Rows lie near named flat spaces through zero. A row that begins with a name and a colon came from that space; any other row is followed by the name of its block's space that it lies nearest.
tq-cp: [-56 173 -199 -8 -187 116 81 -129 -167 100 -87 123 -124 68 -17 251 -60 -107 -193 -29 -25 -67 -70]
mt-rc: [-202 28 -286 -210 -606 104 136 33 66 -346 48 242 -86 19 85 236 -107 -111 -499 216 -191 -345 245]
tq-cp: [262 -334 21 -1 -175 -301 -137 402 327 -174 201 -5 220 162 15 -249 89 58 45 100 -139 -183 148]
tq-cp: [-26 -11 19 27 221 88 19 -150 -55 198 -113 -122 49 -14 12 -60 -2 141 100 -158 128 -12 -4]
hd-nl: [-31 80 34 -26 -9 52 -265 37 -36 43 45 -80 92 -326 97 -107 50 -375 -103 115 264 317 -70]
mt-rc: [-248 128 -83 -70 23 406 444 -202 -314 245 -193 77 -215 417 -122 275 200 90 -283 -122 -202 -598 155]
jj-ls: [17 92 73 -51 200 -61 -21 73 80 65 76 -100 -86 -69 0 -157 51 -16 110 139 96 284 -71]
td-cc: [-34 -16 -216 -67 -210 286 83 -109 -69 67 -213 81 -34 27 -23 67 76 49 -241 -68 -109 -319 139]
tq-cp: [62 -77 49 -12 -129 -361 -175 303 145 -347 356 198 8 -51 -12 -49 -9 -115 67 222 39 112 166]
hd-nl: [-179 128 -85 -142 -1 194 253 -177 -144 57 -28 26 -96 174 0 213 -24 34 -84 -21 -41 -147 -15]
jj-ls: [126 -193 -33 -178 -105 -44 171 274 233 -108 132 -7 33 342 -39 -128 166 143 -1 148 -284 -288 115]
mt-rc: [41 -34 17 79 96 216 68 -155 -208 127 -128 -23 63 113 -101 6 68 114 134 -210 -49 -125 -84]
mm-dg: [-44 17 -17 33 -34 113 -1 -95 -99 154 -135 33 53 64 0 107 78 -50 -67 -122 38 -152 44]
jj-ls: [-9 219 107 147 51 -118 -206 17 -96 42 56 26 -85 -230 -10 -10 -26 -266 46 97 202 448 -167]
hd-nl: [-18 299 32 14 122 155 439 -124 -196 -25 -76 116 -472 283 -248 220 7 199 146 69 -423 97 -295]
mm-dg: [58 -26 11 12 6 152 -84 -29 -25 98 -177 4 34 -96 -20 -12 149 -88 -24 -63 -28 -22 5]
mt-rc: [-72 -136 96 -85 -66 -213 -47 145 217 -179 202 -107 183 -8 162 -71 -105 -52 -51 112 70 -11 81]
mt-rc: [-4 -249 85 -189 8 76 -171 179 259 69 16 -248 348 -95 184 -315 215 -146 -114 80 160 -110 190]
td-cc: [96 -64 -65 49 -85 20 82 87 -21 -51 30 -3 -54 116 -75 -71 -4 78 -71 19 -184 -146 -30]
mm-dg: [106 31 -362 -187 -238 -23 -56 -33 122 -74 -8 93 -61 -153 91 141 -190 -49 -126 72 -11 113 -63]
td-cc: [-175 102 22 -10 111 -31 44 -178 -90 -24 -4 20 -72 -118 71 220 -165 -41 -34 -60 111 62 -6]
jj-ls: [47 60 -85 -6 -110 194 64 24 -316 -138 124 75 -117 1 -103 150 5 -310 -172 60 -194 -21 -226]
jj-ls: [44 151 -156 82 -48 -178 -162 -27 -66 -59 61 107 -177 -294 29 150 -234 -189 -108 50 116 295 -118]
jj-ls: [-64 -67 -12 52 34 -26 -25 -10 -36 143 31 5 127 144 -5 -102 66 143 20 -104 200 -225 237]
mm-dg: [-21 32 161 105 149 -281 -114 118 -183 -185 354 217 -34 31 -104 105 14 -141 221 32 154 122 73]
mm-dg: [-153 -131 296 -51 355 -189 158 12 148 -51 57 -124 28 102 92 97 -13 116 103 -60 -39 -160 132]
tq-cp: [-58 -35 245 67 316 -18 -44 -53 -48 -87 47 21 15 -92 -93 -154 90 195 355 -59 121 126 122]
tq-cp: [-18 -39 -78 -20 -213 28 203 -28 29 -186 -23 39 -61 140 -7 133 -149 131 -114 4 -292 -202 -53]
tq-cp: [11 -50 87 17 8 -147 23 117 138 18 46 128 35 254 -85 -109 175 255 217 15 23 -131 258]
hd-nl: [60 100 64 69 -131 -62 28 233 -67 10 169 7 -72 199 -78 -46 116 -241 -113 192 -112 56 -151]
mm-dg: [-76 114 -266 -90 -313 282 16 -167 -129 44 -134 125 -2 -22 -2 95 -3 -33 -181 -13 42 -92 42]
hd-nl: [87 -76 97 39 3 -115 -191 171 95 -130 131 -65 84 -184 24 -217 15 -119 42 119 62 203 -25]
hd-nl: [-63 30 113 167 413 -58 20 -120 12 473 -194 -253 -5 39 45 -140 20 201 31 -204 247 -49 64]
jj-ls: [93 -61 83 -80 -45 -58 81 165 44 -251 140 194 -64 176 -131 61 150 28 188 110 -257 -45 34]
td-cc: [-190 -145 115 -185 79 256 -34 -277 51 -98 -194 -59 277 -216 144 69 14 75 138 -178 112 -71 141]
mt-rc: [75 -25 30 116 218 143 77 -92 -110 268 -166 -101 -7 134 -107 -126 114 214 128 -184 -17 -117 -31]
td-cc: [104 -41 -151 65 -159 -42 133 67 -54 -88 78 8 -92 158 -55 38 -150 66 -144 9 -231 -166 -115]
mm-dg: [-68 -90 8 -66 262 185 118 -266 -69 133 -141 -273 122 -66 118 53 -162 107 26 -232 37 -67 -153]
mm-dg: [-34 35 167 129 107 130 -83 -29 -118 74 -145 66 -31 -89 -105 -68 226 -38 60 -57 30 -6 104]
mm-dg: [29 92 165 216 220 -191 -169 56 -60 383 38 -188 113 57 42 -123 42 -162 62 -71 319 207 -135]
hd-nl: [-147 49 34 5 288 -155 87 -169 56 125 -131 74 -154 -25 44 240 -72 193 53 -153 104 -106 218]
jj-ls: [30 183 273 52 271 -248 -7 68 16 -192 171 -10 -221 -158 -39 89 -106 -155 266 172 -74 569 -333]
td-cc: [86 60 -84 83 -34 -192 -18 133 -3 -101 151 26 -191 -73 -29 -5 -150 -76 -121 128 -64 126 -97]
tq-cp: [-60 41 64 -155 130 -50 28 -19 171 -38 3 -63 -32 -97 86 14 -23 16 95 93 37 198 -18]
hd-nl: [-103 40 0 -2 -42 21 -29 -38 -44 104 -18 -19 63 10 68 65 12 -124 -130 -23 128 -65 52]
tq-cp: [-30 -104 198 -24 40 -38 51 48 63 -457 130 -34 -34 -196 3 -29 -136 13 89 112 -234 133 -96]
mm-dg: [123 -1 -82 38 -215 -140 11 179 190 13 -14 24 -58 130 -12 -75 8 50 -102 118 -148 -33 -5]
tq-cp: [56 63 -164 7 -165 -32 -138 104 -15 223 14 -51 40 -14 87 11 22 -316 -302 61 138 7 -54]
hd-nl: [-158 184 -40 -125 -12 41 210 54 -53 24 61 107 -271 153 -37 175 107 -120 -223 181 -89 -115 96]
td-cc: [-95 136 -14 68 78 31 -44 -132 -158 342 -78 46 55 133 -9 88 100 -30 38 -145 288 -42 80]
td-cc: [99 203 -53 161 0 -219 -6 286 -111 241 199 78 -254 248 -138 -58 146 -201 -170 187 44 38 -27]
mt-rc: [-10 216 42 83 7 -39 5 -47 -121 97 -70 107 -173 3 -43 255 12 -214 -27 10 -39 172 -173]
jj-ls: [-146 91 141 -108 48 192 31 -124 -83 64 -80 64 83 69 -12 106 202 -75 148 -27 81 33 37]
mt-rc: [-38 -57 106 5 70 47 76 -32 48 65 -107 -170 57 19 79 31 -19 -35 -92 -58 -94 -88 -85]
tq-cp: [-46 50 84 118 48 148 47 -65 -126 167 -132 14 -5 127 -107 -83 167 109 53 -89 17 -117 69]
tq-cp: [-177 240 -97 -106 -39 220 262 -288 -101 87 -217 80 -202 88 -11 309 -66 90 -45 -43 -106 -9 -94]
mm-dg: [94 -90 -28 -14 -204 267 66 50 -1 -202 -129 83 -52 -16 -138 -133 152 101 -32 59 -335 -147 29]
jj-ls: [-5 55 118 0 59 -277 -69 157 120 -9 180 98 -4 114 -15 -25 81 -5 181 116 135 145 104]
mt-rc: [67 -55 15 65 75 -13 -36 -77 -54 -60 7 -22 54 -64 -24 -19 -106 98 167 -107 4 85 -101]
hd-nl: [102 -169 -17 -109 -10 -46 -163 200 260 -311 67 24 -42 -353 4 -300 60 61 4 205 -56 108 212]
mm-dg: [-53 -4 -127 -38 3 289 46 -278 -72 262 -361 -71 62 -56 72 156 5 29 -139 -241 11 -198 -5]
td-cc: [-87 -108 -76 -111 -75 206 -57 -192 -41 78 -149 23 251 -22 86 93 50 19 3 -196 144 -215 156]
hd-nl: [-5 -39 -27 -128 120 -27 113 -106 -7 -182 100 50 -24 16 -7 133 -141 160 223 -46 -59 50 -53]
td-cc: [68 -257 64 -50 21 142 141 -53 54 -211 -96 37 102 116 -84 -28 58 330 211 -149 -294 -299 98]
mt-rc: [94 -107 61 38 118 -162 -295 91 99 204 52 -106 274 -80 97 -172 84 -114 123 -71 339 122 64]
td-cc: [66 16 55 13 68 -195 -57 101 101 -142 105 37 -99 -112 -8 -8 -64 -22 94 105 -33 214 -49]
hd-nl: [15 -166 147 -38 -34 -111 -97 276 154 -287 295 -146 139 -99 46 -362 10 -61 -12 234 13 88 52]
mt-rc: [112 19 32 85 163 113 14 -7 -41 201 -135 -62 -61 50 -119 -180 157 139 130 -58 -33 33 -46]
jj-ls: [128 -10 -125 -161 -174 96 33 209 7 -111 128 123 -81 112 -97 -40 198 -143 -71 205 -186 -46 4]
mt-rc: [107 -281 27 172 1 -268 -67 98 255 83 37 -243 296 144 93 -356 -169 393 88 -144 108 -187 110]
td-cc: [-59 15 39 -67 9 3 -15 -1 17 17 18 0 49 5 48 57 44 -96 -9 21 61 13 25]
jj-ls: [194 -128 -115 193 -175 -203 -152 141 87 -147 13 136 -43 -95 -76 -124 -89 146 -27 -15 -88 -72 119]
[-53 -22 -13 -11 -8 0 -6 -9 51 140 -29 -75 99 72 61 -66 25 42 -54 -32 120 -97 90]  jj-ls
[116 -163 113 -24 48 -52 144 227 178 -56 92 -174 32 228 -33 -242 86 145 33 104 -249 -129 -43]  jj-ls
[123 34 113 255 93 -66 -117 67 -57 302 -90 -125 52 72 -52 -165 96 -50 34 -87 81 79 -130]  mm-dg
[-109 24 149 -53 90 -197 43 79 180 -16 97 -27 9 94 63 -21 16 66 84 97 81 51 112]  tq-cp
[21 -46 31 12 108 41 47 -100 -59 -96 -26 129 -23 35 -115 17 29 250 274 -111 -46 -38 82]  tq-cp
[5 64 -44 98 -223 125 101 7 -111 28 -100 227 -85 267 -187 14 187 154 7 -20 -152 -244 140]  tq-cp
[29 42 -210 29 -205 82 44 15 13 239 -120 -20 -14 163 -3 -70 40 63 -231 -10 8 -205 63]  tq-cp
[-284 -36 -103 -241 -113 333 109 -301 -44 -166 -198 12 40 -255 169 287 -116 -76 -282 -82 -34 -235 141]  td-cc
[46 79 10 117 111 -19 -75 -12 -137 -30 53 -13 -122 -187 -59 -54 -78 -74 19 19 44 218 -132]  jj-ls
[192 -144 -20 142 -131 66 -149 152 -83 -13 5 42 100 12 -115 -195 157 -59 -27 -34 -78 -132 30]  tq-cp
[130 40 -46 165 126 468 179 -207 -192 431 -523 -124 -138 119 -182 -85 230 210 -50 -257 -275 -236 -150]  mt-rc
[130 -184 159 67 52 -76 65 162 67 -131 22 6 13 147 -83 -27 104 65 82 -23 -291 -186 4]  mm-dg
[156 197 34 77 272 -220 57 225 48 179 22 102 -449 73 -168 17 187 -55 21 178 -134 183 -37]  hd-nl
[-115 -5 99 -177 150 11 245 7 -50 -25 177 -47 13 298 17 165 39 -28 63 27 -75 -136 -42]  jj-ls
[148 3 87 82 136 82 -42 14 114 162 -256 -189 -66 -159 -5 -156 74 -6 2 -9 -139 178 -195]  mt-rc
[3 -117 -27 77 -71 0 19 -99 -28 -106 -92 102 45 8 -24 106 -83 169 29 -168 -94 -220 105]  jj-ls
[13 -59 57 -80 166 -67 55 -18 75 -145 36 166 -66 43 -94 25 73 267 316 -26 -44 -15 181]  jj-ls
[-70 6 -103 -98 -121 109 -48 -34 -5 8 -42 5 39 -114 82 55 7 -153 -199 29 65 -60 67]  td-cc
[6 9 -63 -46 5 284 18 -224 7 -8 -312 -93 -44 -290 40 24 -75 47 -52 -86 -127 93 -141]  jj-ls
[185 5 -175 86 -31 325 3 -207 -131 1 -327 32 -140 -228 -141 -46 -35 177 52 -150 -230 63 -180]  mt-rc
[119 -4 83 76 328 -331 -142 65 151 57 54 -93 -85 -210 57 -32 -128 0 157 -5 122 318 -89]  mm-dg
[-48 -168 72 -229 76 354 28 -91 2 -164 -98 -174 143 -242 96 -20 66 -150 -66 -10 -137 -45 -72]  mt-rc
[35 -98 -79 87 -278 230 48 -13 -42 132 -153 -105 190 199 -18 -177 68 102 -163 -94 -94 -308 0]  hd-nl
[-84 -34 199 -58 241 23 143 -137 41 -219 -20 43 -51 -21 -64 27 -21 308 364 -53 -106 75 39]  tq-cp
[146 -92 -1 95 45 9 -109 -11 63 73 -113 -107 91 -99 -4 -178 -19 109 101 -93 7 78 -76]  mt-rc
[-20 194 -263 -154 -443 -16 93 98 126 -20 -18 215 -185 154 13 196 23 -122 -283 238 -141 -42 41]  tq-cp
[-12 -21 240 77 342 102 -108 -66 -97 144 -70 -135 96 -134 -28 -153 158 -36 211 -107 161 150 -33]  tq-cp
[-146 162 -14 115 -70 153 212 -220 -274 305 -188 18 -25 329 -18 347 -6 -68 -173 -213 -50 -283 -116]  tq-cp

Rows lie near named flat spaces through zero. A row that begins with a name and a colon came from that space; any other row is followed by the name of its block's space that it lies nearest.
ng_hj: [-10 46 45 -81 -21 -26 76 131 41 1 -49 113 -144 -31 -123 18 -6 -93 11 -92 8 41 75]
rn_cn: [-95 -50 94 21 -76 -116 25 125 62 37 50 20 -195 -4 -99 -37 -63 -2 -17 71 -3 114 91]
qr_pp: [-127 92 -51 162 228 31 -173 82 29 50 138 169 52 -108 -113 -110 -59 198 -140 319 -193 -90 -110]
rn_cn: [-90 -60 -2 107 71 -46 -127 -113 -89 94 -35 -142 -32 -73 125 16 -55 224 -75 210 -32 -11 28]
hz_ft: [-43 5 122 -30 70 -66 -57 43 -75 7 -104 -33 -149 53 62 82 -103 -41 -1 -102 -222 -17 78]
rn_cn: [55 -1 -75 -82 -103 4 147 -33 53 29 16 -62 47 -10 40 48 20 -62 80 -243 132 -72 49]
qr_pp: [36 -27 122 -125 -125 8 132 -136 -57 -35 -117 -227 -60 7 74 95 29 -144 -41 -204 -89 12 64]
qr_pp: [12 -82 88 -228 78 -6 -16 172 -64 21 -183 174 67 110 -97 144 58 -97 151 -53 246 6 -106]
rn_cn: [-71 -89 -406 299 47 91 -302 -382 96 0 377 -210 178 -155 185 -176 -2 497 -270 272 -391 38 -143]
qr_pp: [-78 -175 -155 -3 3 11 -206 -24 -17 117 162 72 58 29 1 46 34 211 20 42 -69 -7 -80]
ng_hj: [21 20 -6 198 -179 79 -35 -63 -29 -109 247 -19 173 127 -13 -121 91 -134 -25 -59 -180 29 -104]
qr_pp: [50 -101 -80 -21 -20 20 -104 5 -80 27 13 147 43 72 48 31 26 13 128 -37 112 -29 -2]
hc_gd: [-26 38 210 -4 25 -3 66 -102 199 -61 169 -349 -100 84 -25 -68 -55 -10 -222 192 -528 48 -43]
qr_pp: [-193 -179 123 -209 62 -60 -93 161 32 -65 57 215 -40 -26 -236 9 -96 -85 -136 -31 -263 45 -172]
hz_ft: [-96 20 35 -147 121 -57 -21 246 -143 72 -261 353 -134 -138 -138 118 -58 -61 67 -144 197 -59 72]
qr_pp: [32 141 3 89 -96 3 151 7 83 14 32 -115 -62 -30 -32 -42 50 -33 -13 -24 44 43 97]
rn_cn: [173 -48 7 -4 -180 92 123 -467 -72 79 -1 -482 -75 -26 334 57 54 59 -47 -7 -125 -130 217]
hz_ft: [91 204 -66 6 230 -116 134 206 325 -117 -81 -74 62 105 25 -55 -124 28 118 -4 201 100 -59]
hz_ft: [-220 -74 83 16 21 -70 -70 125 44 6 124 115 -70 -105 -211 -77 -75 41 -179 150 -185 64 -86]
hc_gd: [-15 203 -214 78 250 1 -97 24 -74 80 -169 -27 103 -47 189 154 -63 171 77 -309 -50 -159 14]
ng_hj: [-147 -41 24 10 128 -72 -163 155 -20 12 -40 164 -93 -43 -117 0 -62 103 -64 131 -78 104 -54]
hc_gd: [53 235 -289 361 -16 0 52 -318 83 103 59 -626 138 -37 402 24 27 351 -22 -127 -44 -22 108]
hc_gd: [-42 -30 7 119 35 69 -150 -165 3 -3 113 -116 -39 -56 -13 -93 54 191 -210 385 -268 95 -58]
ng_hj: [34 -81 -106 116 -215 13 -12 -246 -211 125 -36 -225 31 -18 262 99 79 85 89 -180 157 -54 153]
rn_cn: [134 36 -47 -31 -12 101 47 -267 18 -4 36 -234 -13 -4 181 23 13 24 -58 -63 -252 -119 77]
qr_pp: [-186 -268 180 -190 -203 -86 39 161 0 76 152 158 -86 14 -260 27 -6 -143 -19 -40 4 27 -44]
hz_ft: [57 159 -118 229 -20 -34 121 14 204 2 136 -139 70 -3 36 -151 -1 113 37 161 217 50 34]
hc_gd: [5 49 -29 -55 37 18 66 -52 10 27 -88 -77 -5 -94 20 46 10 40 -41 -42 34 -34 23]
rn_cn: [-129 -108 -77 -155 -113 -90 10 44 121 5 -16 -16 -300 -146 -148 54 -6 80 -141 -174 -159 271 89]
hc_gd: [3 -29 -142 -33 79 9 -109 73 77 57 62 168 -76 -17 -64 -2 4 145 29 74 -14 35 11]
hz_ft: [-75 188 -194 47 290 -33 -148 337 164 -63 -18 487 -182 -165 -260 -115 -101 130 -64 95 -84 126 -6]
hc_gd: [245 106 19 -207 -6 83 138 176 -162 32 -284 343 -5 117 1 163 99 -311 365 -337 438 -178 147]
ng_hj: [-8 -67 19 -83 -51 -9 4 -32 -86 23 -78 -2 -43 -15 34 78 2 -41 22 -135 14 -18 46]
hc_gd: [48 -22 -23 -178 161 57 -137 93 -113 -2 -156 293 -46 27 -35 114 0 -45 80 -106 -60 -69 -16]
ng_hj: [10 118 167 -5 116 -104 83 373 64 -4 -114 260 -67 109 -169 -34 -63 -147 180 127 324 26 23]
ng_hj: [82 18 -70 99 -48 -46 15 -168 98 -41 42 -417 59 171 266 37 -16 87 49 -143 -120 89 15]
hz_ft: [87 22 -37 85 -171 -44 90 32 120 -15 34 -68 -147 57 -24 -72 80 8 76 84 212 235 130]
hc_gd: [20 -20 -111 -64 223 -38 -102 80 -333 169 -365 334 85 -119 207 179 -119 67 277 -155 529 -337 116]
rn_cn: [-131 11 -175 136 -105 -24 43 -25 238 -8 245 -84 -20 -196 -166 -170 38 203 -216 167 -32 201 -52]
rn_cn: [-58 92 -147 132 28 -44 0 -134 196 -180 84 -167 -130 -202 30 -172 -128 125 -288 -4 -367 193 24]
rn_cn: [88 -81 -7 -37 -174 45 80 -313 -146 39 -71 -449 205 124 319 182 95 -37 85 -331 27 -99 -2]
rn_cn: [118 -63 -8 5 -131 51 67 -91 -90 66 -1 62 1 -15 58 -28 69 -38 115 109 310 -89 116]
hz_ft: [-15 -28 159 -71 -26 -52 86 27 -72 43 -157 -120 7 50 26 95 16 -69 63 -5 192 1 13]
ng_hj: [-117 -129 44 -102 52 16 -193 -137 -183 12 -208 -85 -139 -116 13 131 49 145 -190 69 -224 157 -27]
hz_ft: [-1 -147 -20 -276 -2 156 -108 -166 -195 -8 -107 136 -19 -119 -43 141 94 -56 -123 -170 -258 -82 -55]
hc_gd: [63 -75 116 43 -115 140 -48 -130 -51 -109 52 20 45 7 -144 -144 210 -39 -140 472 49 196 -125]
hz_ft: [4 -151 -77 -12 -283 43 53 -164 11 8 195 -40 -41 -71 -26 -60 78 -26 -66 -70 -39 42 60]
qr_pp: [58 -51 46 0 -170 -34 160 -251 41 62 111 -512 85 147 290 95 -38 -33 53 -277 -152 -144 74]
hc_gd: [109 -118 -109 47 -79 57 -22 -184 -252 84 -198 77 117 -129 166 6 111 105 137 219 654 -57 77]
qr_pp: [-52 -7 -69 75 281 1 -205 161 24 -29 20 264 233 30 -81 -86 -37 157 33 353 180 -14 -251]
hz_ft: [-74 -113 -84 -64 109 72 -269 133 -115 23 3 397 45 -11 -184 27 89 86 3 135 1 52 -156]
hc_gd: [-199 -256 29 70 -90 -45 -147 61 -139 99 109 389 -110 -258 -228 -171 -21 130 -119 502 278 39 14]
rn_cn: [-77 -6 4 -23 146 128 -163 -202 -160 83 -185 -201 95 -125 12 126 181 266 -203 296 -78 62 -155]
hc_gd: [41 13 124 -93 -167 7 180 -145 160 -98 95 -369 -101 80 15 9 19 -147 -135 -187 -388 101 31]
ng_hj: [-97 -155 -49 -239 121 10 -96 -2 -110 93 -195 181 -55 -206 -80 123 4 138 -64 64 133 -28 -35]
qr_pp: [122 247 -193 90 307 -80 42 78 273 -9 -53 -228 140 149 230 34 -129 195 170 -93 78 -45 -29]
qr_pp: [-4 -149 110 93 -218 2 61 -235 -75 11 214 -261 150 83 167 -55 -28 -88 -20 -10 -91 -154 -10]
ng_hj: [-65 113 58 -12 171 -25 -26 209 91 -15 -11 275 -215 -122 -218 -91 -94 6 -104 196 -138 22 48]
ng_hj: [-75 -7 124 22 -31 -67 -1 122 16 -49 101 66 -55 81 -64 -35 -102 -150 -11 -122 -227 -19 -2]
qr_pp: [-75 94 -191 26 311 -16 -188 244 161 -15 -18 263 53 -45 -175 -40 -9 249 -21 217 60 142 -181]
ng_hj: [151 27 -93 -133 155 71 -27 -53 39 -96 -89 149 -30 -32 59 -16 -54 -20 18 -12 -55 -67 18]
rn_cn: [125 -26 91 -52 -166 74 112 -45 -12 38 102 -80 80 188 21 41 115 -171 135 -87 42 -96 15]
ng_hj: [-42 -29 -49 51 63 -8 -43 94 -16 59 74 204 119 -38 -53 -60 -35 51 62 137 211 -120 -59]
hz_ft: [217 -108 182 -96 -402 89 313 -328 -134 -36 -52 -374 123 116 196 50 170 -314 105 -166 279 -75 97]
hz_ft: [25 -20 115 -6 -63 40 47 -131 -205 116 -148 -184 77 21 127 127 94 -15 61 14 181 -115 42]
[23 189 -161 22 126 -75 42 267 326 -201 69 177 -58 30 -149 -125 -105 -50 2 -185 -115 201 -53]  qr_pp
[19 128 -241 176 18 51 -77 -22 180 -85 242 -19 66 17 -5 -114 15 108 -75 -92 -299 83 -67]  qr_pp
[112 63 267 -67 16 -7 59 218 -98 -107 -152 269 -92 171 -95 -17 -21 -349 158 10 109 -14 55]  rn_cn
[-195 -335 186 -367 -2 -68 -119 211 -117 77 -46 335 -96 17 -255 154 -36 -111 9 -62 -36 -13 -111]  qr_pp
[12 -10 -174 43 -155 67 -27 -174 64 -61 165 -145 -18 -26 35 -18 75 41 -119 -226 -325 110 4]  ng_hj
[46 156 13 -220 283 -37 -3 373 88 -19 -182 344 -88 113 -133 131 -94 -137 182 -272 -33 -72 -6]  qr_pp
[-62 -263 279 -253 -302 22 64 11 -132 -91 -45 141 -158 -15 -267 10 132 -307 -106 18 5 199 -24]  hz_ft
[-67 -397 165 -174 -150 134 -228 -258 -506 239 -60 74 70 4 81 217 160 14 25 124 26 -246 -20]  qr_pp
[-86 -28 104 125 -195 -116 117 2 168 38 228 -249 -158 37 -39 -99 -52 13 -78 82 -138 116 103]  rn_cn
[182 27 -156 80 22 160 -104 -302 8 -57 142 -206 162 122 240 -16 70 86 -12 -17 -305 -88 -55]  hz_ft
[-22 -64 -20 -73 -76 -77 91 137 -90 70 -154 166 36 -52 -31 68 7 -67 178 -136 518 -23 52]  rn_cn
[22 168 -182 150 148 -66 26 -23 384 -153 276 -165 -30 3 87 -192 -230 112 -133 -71 -474 17 -8]  hz_ft
[-108 42 6 98 -4 -115 147 -24 156 36 147 -244 71 -67 70 -66 -163 58 -70 -51 -44 -116 5]  hz_ft
[-45 -10 121 34 -124 -159 137 28 -74 -74 -188 -181 -20 24 124 42 -94 -155 66 -256 209 93 78]  rn_cn
[0 -89 -48 -148 213 -61 -91 46 52 34 -71 61 4 33 80 74 -135 115 72 12 6 -85 -39]  hc_gd
[-135 -202 -213 -187 181 -62 -310 111 -149 98 -165 303 -45 -63 20 208 -70 209 80 -236 1 9 -49]  rn_cn
[149 -50 23 -127 -6 130 -40 -91 -287 -24 -271 105 188 75 105 146 160 -141 165 -104 307 -83 -61]  rn_cn
[-118 -21 -184 251 -86 -84 -18 -126 118 -34 248 -312 245 4 159 -90 -71 167 -71 -128 -80 40 -124]  rn_cn
[-99 -39 88 -98 93 -180 43 166 86 30 -104 -89 -59 68 25 97 -157 8 72 -136 52 30 2]  hz_ft
[2 -41 -22 -106 138 -37 -143 104 -126 11 -294 207 -157 -41 -8 105 -3 73 68 40 170 124 55]  ng_hj
[130 -11 -194 -298 164 94 -143 217 -234 -30 -309 712 -47 -52 -66 171 4 -183 255 -446 207 -154 58]  hz_ft
